Below are the code and all the weights of a small trained network. Each question names an input and a class and asks about switching units off, where a switched-off unit gives its printed mean instead of its output.

import numpy as np


def w(rows, s, z=0):
    codes = np.array(rows[::2]) - 128.0
    scale = np.full(codes.shape[1], s)
    scale[-1] = z or s
    return codes * scale


def norm(h):
    return h / np.sqrt((h * h).mean(-1, keepdims=True) + 1e-5)


def f(y):
    return np.maximum(y, 0)


def log_softmax(a):
    a = a - a.max(-1, keepdims=True)
    return a - np.log(np.exp(a).sum(-1, keepdims=True))


def net(x, mask):
    res = np.array(x, float).reshape(1, 7) / 4 @ E
    u = 0
    for l in range(3):
        y = f(norm(res) @ A[l][:, :-1].T + A[l][:, -1])
        res = res + np.where(mask[u : u + 4], y, B[l][:, -1]) @ B[l][:, :-1]
        u += 4
    return log_softmax(norm(res)[-1] @ U[:, :-1].T + U[:, -1])


A, B = {}, {}
E = w([
[136,130,139,128,144,116,147,125,130,128,135],'x0',
[156,114,110,135,130,115,110,123,115,123,129],'x1',
[96,22,139,160,24,186,194,42,34,54,149],'x2',
[28,145,149,51,212,2,90,34,15,146,9],'x3',
[126,130,129,138,131,132,132,127,131,129,123],'x4',
[106,99,128,126,140,137,117,136,134,142,130],'x5',
[85,116,28,113,124,87,173,88,211,52,133],'x6',
],0.0066)
A[0] = w([
[157,143,190,148,122,161,106,143,59,211,150,254],'0.n1',
[112,205,103,107,195,56,66,194,146,152,97,116],'0.n2',
[168,183,89,121,152,103,84,255,210,178,164,148],'0.n3',
[164,96,209,147,100,177,125,202,76,118,169,126],'0.n4',
],0.0083,0.0041)
B[0] = w([
[160,125,200,93,173,143,106,215,103,149,79,248],'0.n1',
[175,152,75,81,147,191,73,155,196,218,160,238],'0.n2',
[43,103,203,147,75,24,165,123,75,22,103,254],'0.n3',
[148,172,48,203,115,134,115,84,101,246,175,230],'0.n4',
],0.011,0.0097)
A[1] = w([
[132,99,37,139,83,182,153,129,247,56,255,2],'1.n1',
[129,137,221,113,158,93,57,179,40,151,104,62],'1.n2',
[97,107,111,85,193,123,155,113,2,114,51,22],'1.n3',
[147,142,193,83,48,40,123,206,132,187,75,40],'1.n4',
],0.0065,0.0025)
B[1] = w([
[113,66,186,6,177,150,148,70,121,97,175,185],'1.n1',
[152,123,130,186,109,207,221,78,81,53,116,255],'1.n2',
[104,107,171,121,64,99,194,221,187,41,65,174],'1.n3',
[138,62,157,61,148,174,101,145,105,40,93,235],'1.n4',
],0.011,0.0076)
A[2] = w([
[43,105,54,75,106,1,116,113,208,109,106,227],'2.n1',
[94,177,150,130,131,17,58,95,218,123,187,137],'2.n2',
[109,146,191,166,214,93,96,136,94,86,186,78],'2.n3',
[151,164,90,94,242,190,58,139,179,122,80,4],'2.n4',
],0.0096,0.0026)
B[2] = w([
[104,202,67,219,111,68,110,97,152,178,147,254],'2.n1',
[121,201,40,178,130,118,155,17,147,193,89,177],'2.n2',
[79,72,99,200,101,151,169,176,169,95,59,166],'2.n3',
[197,103,146,9,222,145,60,144,149,188,193,218],'2.n4',
],0.012,0.0081)
U = w([
[117,99,193,168,109,160,161,199,51,41,61,175],'0',
[53,174,78,181,94,62,146,90,171,90,109,254],'1',
[177,122,181,4,227,161,58,175,138,140,82,80],'2',
[139,205,68,91,218,106,67,102,177,210,129,33],'3',
[186,135,99,186,88,197,118,152,108,223,189,101],'4',
[115,65,104,68,131,182,144,68,157,88,209,28],'5',
],0.018,0.0027)

Each question gives the input, the list of numbers given to net, and the class t.
The units are the neurons (one row each of A and B). Each row of codes is followed by its name. A weight is (code - 128) times the scale printed after its matrix; where a second scale follows, it is the last column's (A, B and U).
mask holds one flag per neuron, layer by layer. A switched-off neuron (its flag False) gives its mean, the last column of its row in B, instead of its output. The means were averaged over made-up inputs and are rounded, as every weight is.
A unit's drop is (log p(t) with every unit on - log p(t) with that unit switched off) / (log p(t) with every unit on - log p(t) with every unit switched off).
The circuit of an input: a set's keep is (log p(t) with only the set's units on - log p(t) with every unit switched off) / (log p(t) with every unit on - log p(t) with every unit switched off). Starting from all 12 units, units are removed one at a time, each time the one whose removal leaves the highest keep (on an exact tie, the one counted first), for as long as the keep stays at least 0.8.
circuit, biggest first: the units of the circuit, biggest drop first
unit that matters most: the unit with the biggest drop
top k neurons: the k neurons with the biggest drops, biggest first
top k neurons in layer l: the k neurons of layer l with the biggest drops, biggest first
drop when u is switched off: that unit's drop, to one decimal
input [-4,7,-7,-1,8,-4,-7], class 0: circuit, biggest first => 0.n3
input [3,6,1,-1,-2,-7,2], class 5: circuit, biggest first => 0.n1, 1.n1
input [-8,-7,-5,6,4,-5,-1], class 2: top 2 neurons => 0.n2, 0.n4
input [-6,-2,1,1,-7,7,-5], class 0: top 2 neurons in layer 2 => 2.n4, 2.n1
input [-6,-7,1,6,1,-2,-1], class 0: top 3 neurons => 0.n4, 1.n3, 1.n2
input [-1,5,8,-6,2,6,1], class 5: top 4 neurons => 1.n1, 0.n1, 2.n1, 0.n2
input [-2,-3,-6,-7,6,5,1], class 1: circuit, biggest first => 0.n3, 0.n1
input [5,-5,0,0,1,8,-4], class 0: top 4 neurons => 0.n1, 0.n2, 1.n2, 2.n4
input [8,-2,7,1,5,2,7], class 1: top 2 neurons => 0.n2, 1.n2
input [-8,2,-2,0,-1,2,3], class 1: top 2 neurons => 0.n3, 0.n1
input [6,8,2,-7,4,-7,2], class 5: top 2 neurons => 1.n1, 0.n1
input [4,6,2,-4,-5,5,2], class 5: top 3 neurons => 1.n1, 0.n1, 0.n3
input [2,-4,-6,-4,-7,-8,5], class 1: top 2 neurons in layer 0 => 0.n3, 0.n1
input [-7,-8,-8,-5,8,7,8], class 1: unit that matters most => 0.n3
input [4,-3,-7,-2,2,4,0], class 0: top 2 neurons => 0.n3, 1.n4
input [-1,-1,6,-6,-5,5,1], class 5: top 2 neurons in layer 2 => 2.n1, 2.n2
input [7,6,-8,8,1,2,-1], class 2: top 3 neurons => 0.n2, 0.n4, 2.n4
input [5,5,-8,-4,6,5,5], class 1: drop when 0.n3 is switched off => 1.5
input [-4,-1,3,-5,5,2,2], class 5: drop when 2.n4 is switched off => 0.0
input [5,-4,-5,-2,3,-4,-4], class 0: drop when 0.n3 is switched off => 1.5
input [8,0,-4,-6,0,2,6], class 1: drop when 0.n3 is switched off => 0.1
